[[-18  13   3 -15 -36  -4 -19 -25 -18  35 -30]
 [ 31 -43  -5 -70  16   6  -5 -15  16  44  20]
 [-17 -20 -46  27   1 -12  41  30  45  11   5]
 [ -6  23  16  -3 -17  -3  -4 -17 -24  -4 -22]
 [ 48 -16  33 -42  26  17 -15 -29   3   9  18]
 [-35  -9 -36  21  10 -10  55  31  40 -15  26]
 [ -1  31  31  10 -10   4  11  -6 -32 -31 -16]
 [ 56   0  40 -33  29  30 -11 -25  -6 -26  30]
 [-37  -3 -29  38  21  -8  62  46  49 -49  44]
 [ -5  40  35  16  -5  -1  17 -10 -42 -69   8]
 [ 51  13  59 -22  39  36   1 -16 -11 -59  43]
 [-20 -13 -26  27  -4 -21  64  59  34 -13  24]
 [-12  45  38   1  -1  -5  57  -3 -39 -91   5]]
Counting starts at 1.
Find the entry at row 1, column 2.
A: 13
Find the entry directly above 55.
A: -15
The entry at row 1, column 3 is 3
Find the entry in the top-left corner.
A: -18
Find the smallest entry.
A: -91
Find the entry directly above -69.
A: -49
The entry directly below the largest entry -> 57
Find the top-right entry.
A: -30
Find the entry directly above 0.
A: 31
Find the entry just right of the centre entry.
A: 11
The entry just right of the smallest entry -> 5
The entry at row 2, column 1 -> 31
Find the entry in row 3 and column 1.
A: -17
Find the entry just left of -49.
A: 49
Find the bottom-left entry.
A: -12
The entry directly above 6: -4
The entry just right of 56 -> 0
The entry just left of the largest entry -> -21
The top entry of the column that holds the smallest entry -> 35
The entry directly above the centre entry is -10
Find the entry directly above -37.
A: 56
The entry at row 2, column 2: -43
Find the entry directly below the centre entry.
A: 30
The entry directly below -37 -> -5
The entry just left of 39 -> -22
Find the entry directly above 43.
A: 8
Find the entry just left of -32.
A: -6
Find the entry just left of 20.
A: 44
Find the entry directly above the largest entry.
A: 1
The entry directly above the smallest entry is -13

Read these off the matrix that follows. Rows and columns are numbered from 1.
1) What is the centre entry?
2) What is the bottom-left entry?
3) What is the entry in row 1 and column 3?
4) What is the maximum?
5) What is the entry just left of the largest entry?
6) What is the entry directly above -22?
7) What is the top-right entry?
8) What is the entry directly below -24?
[[  0   0 -43 -48 -13   9 -23  46   0  24  21   4  -6]
 [  0 -19   9  -1  21   3  32   0   0   0 -31   0  27]
 [ 44   1 -23 -17 -11  13 -37 -19   4  -1   0  -3 -14]
 [-27 -15 -15 -23  -2 -10  20  60  -2  53  49  13  21]
 [ 21  33  10  21  -7   6   0 -22   2   0 -50 -18 -43]
 [ 23 -16 -23   0 -14   5   0   0   1  55  59   5  15]
 [-17   3 -34 -38  -9  -4  10  88   2  43  26   8   0]
 [-33 -10  43  44   0 -12   0 -34  -5   0  10   0  15]
 [ 43  -7 -17 -24   2  17 -20 -36   4 -39 -31   0   1]
 [ 32   0   0  10  10  11 -11 -81   0 -31   0   1  16]
 [-34 -18  24  14  14   0  37  -7  -4   0  14   9  32]]
1) 0
2) -34
3) -43
4) 88
5) 10
6) 60
7) -6
8) 10

Read these off the table that follows. Rows and columns are numbered from 1.
1) Give the entry in row 1 and column 3.
2) Give the entry in row 2 and column 1.
3) Give the top-right entry.
4) Give the bottom-left entry.
5) Give the entry in row 1 and column 2.
6) Give the entry just left of the smallest entry.
7) Give the entry directly above -34.7.
8) Give the entry at row 1, column 1.
array([[ -69.6,   63.1,  130.5, -138.2,   83.2],
       [ -75.9, -109.7, -181.5,  -10.0,   71.6],
       [  26.3,   90.1,   69.1,  -54.9,   17.9],
       [  -9.4,   75.2,  136.4,  -84.5,   31.1],
       [ -60.9,   89.0,  190.3, -123.6,   43.7],
       [-121.5, -127.6, -122.7,  -24.9,   12.4],
       [  47.0,  -34.7,  -61.8,   78.7,  -49.6],
       [ -58.3,  -68.8, -115.1,  -33.5,  -10.1],
       [ -52.7,  -92.0, -116.6,   12.7,  -28.9],
       [ -34.3,  -32.9,  -11.7,   47.7,  -14.5]])
1) 130.5
2) -75.9
3) 83.2
4) -34.3
5) 63.1
6) -109.7
7) -127.6
8) -69.6

Read these off the grid that follows. Rows and columns are numbered from 1.
1) What is the bottom-left entry?
2) What is the bottom-right entry?
3) What is the entry in row 1 and column 1?
4) What is the entry in row 3 and column 1?
5) What is the maximum?
6) What is the entry at row 2, column 1?
7) What is the entry directly above the largest entry?
[[ -8 -56 -11  -1 -19 -56 -20  -8 -61 -44   8]
 [  5  14   2   2 -31  18 -15  -1 -47   0  11]
 [ 36  -3  18  -3 -42   4  15   8 -24   6  16]
 [-21   1 -15 -15 -46  -4 -24  48  14 -31 -92]]
1) -21
2) -92
3) -8
4) 36
5) 48
6) 5
7) 8

Read these off the array that follows. Rows and columns are numbered from 1.
1) Which number is the entry at row 3, column 1?
2) Which number is the top-left entry?
3) Which number is the entry at row 2, column 1?
4) Which number is the entry in row 1 and column 3?
5) Which number is the maximum?
6) Which number is the entry at row 1, column 2?
7) Which number is the entry at row 3, column 3?
8) Which number is the entry directly below -93?
[[ 65 -24 -28  -2 -28  -6 -24 -21  -3  -7 -27 -22 -40  41]
 [ 64  -1 -13 -10 -26 -24 -15  -5 -10 -25 -46 -14 -61  -8]
 [-41  21  47 -30  -5 -17 -23 -47 -28 -14 -12 -36 -27 -73]
 [-23 -31  18 -12 -16 -21 -19 -22  -9  19  33 -22  56  31]
 [-53  28  45 -14  -4 -22  -9 -23 -13  19  37 -20  49 -31]
 [-55  26 -20 -28  80   9  30 -45 -26 -35 -23  41 -26 -58]
 [-48  27 -23 -26  81  33  13 -71 -25 -28 -22  20 -40 -40]
 [-65  32  43 -22  15 -14  -6 -38 -19  10  30 -14  38 -44]
 [-28 -48   3  -9 -15 -23  -9 -10  -7  -5   2 -11   8  14]
 [-16  27 -24 -23  49 -11  27 -28 -22 -40 -41  37 -51 -65]
 [-42  -1 -25  -8  30  21   4 -42  -9 -37 -44   0 -93 -34]
 [-48  11 -37  29   5 -26  55  65  28 -11  -5  54 -21 -10]
 [ -9  24 -45  54 -26  52  -8   1  48  30  14 -29 -63  78]]
1) -41
2) 65
3) 64
4) -28
5) 81
6) -24
7) 47
8) -21

Questions about the array below.
1) Read off the entry just left of 15.
2) Read off the entry just left of 108.
3) Read off the smallest entry.
4) Read off the entry just right of the smallest entry.
5) Read off the entry just right of 108.
[[80, 205, 67, 55, 46, 134, 188, 193], [69, 206, 127, 139, 106, 65, 60, 106], [123, 162, 143, 43, 127, 100, 129, 92], [73, 108, 163, 157, 136, 15, 124, 120], [56, 64, 79, 102, 188, 139, 89, 192]]
1) 136
2) 73
3) 15
4) 124
5) 163

Read these off the row that follows.
1) The entry just left of the smallest entry?
2) The entry just left of 0.02?
3) The entry just left of 0.13?
[0.08, -0.10, 0.09, 0.13, -0.07, 0.02, -0.01, -0.18, -0.01, -0.10]
1) -0.01
2) -0.07
3) 0.09

X = -1.55	-1.84	-0.74	-0.80	1.87
Find the entry just right of the centre entry.
A: -0.80
The entry just left of -1.84 -> -1.55

arr = [-82  -8  -4 -17 -15   9  23   8 -15]
Report the entry just right of -17.
-15
Report the entry just left of 23.
9
Report the entry just right of 23.
8
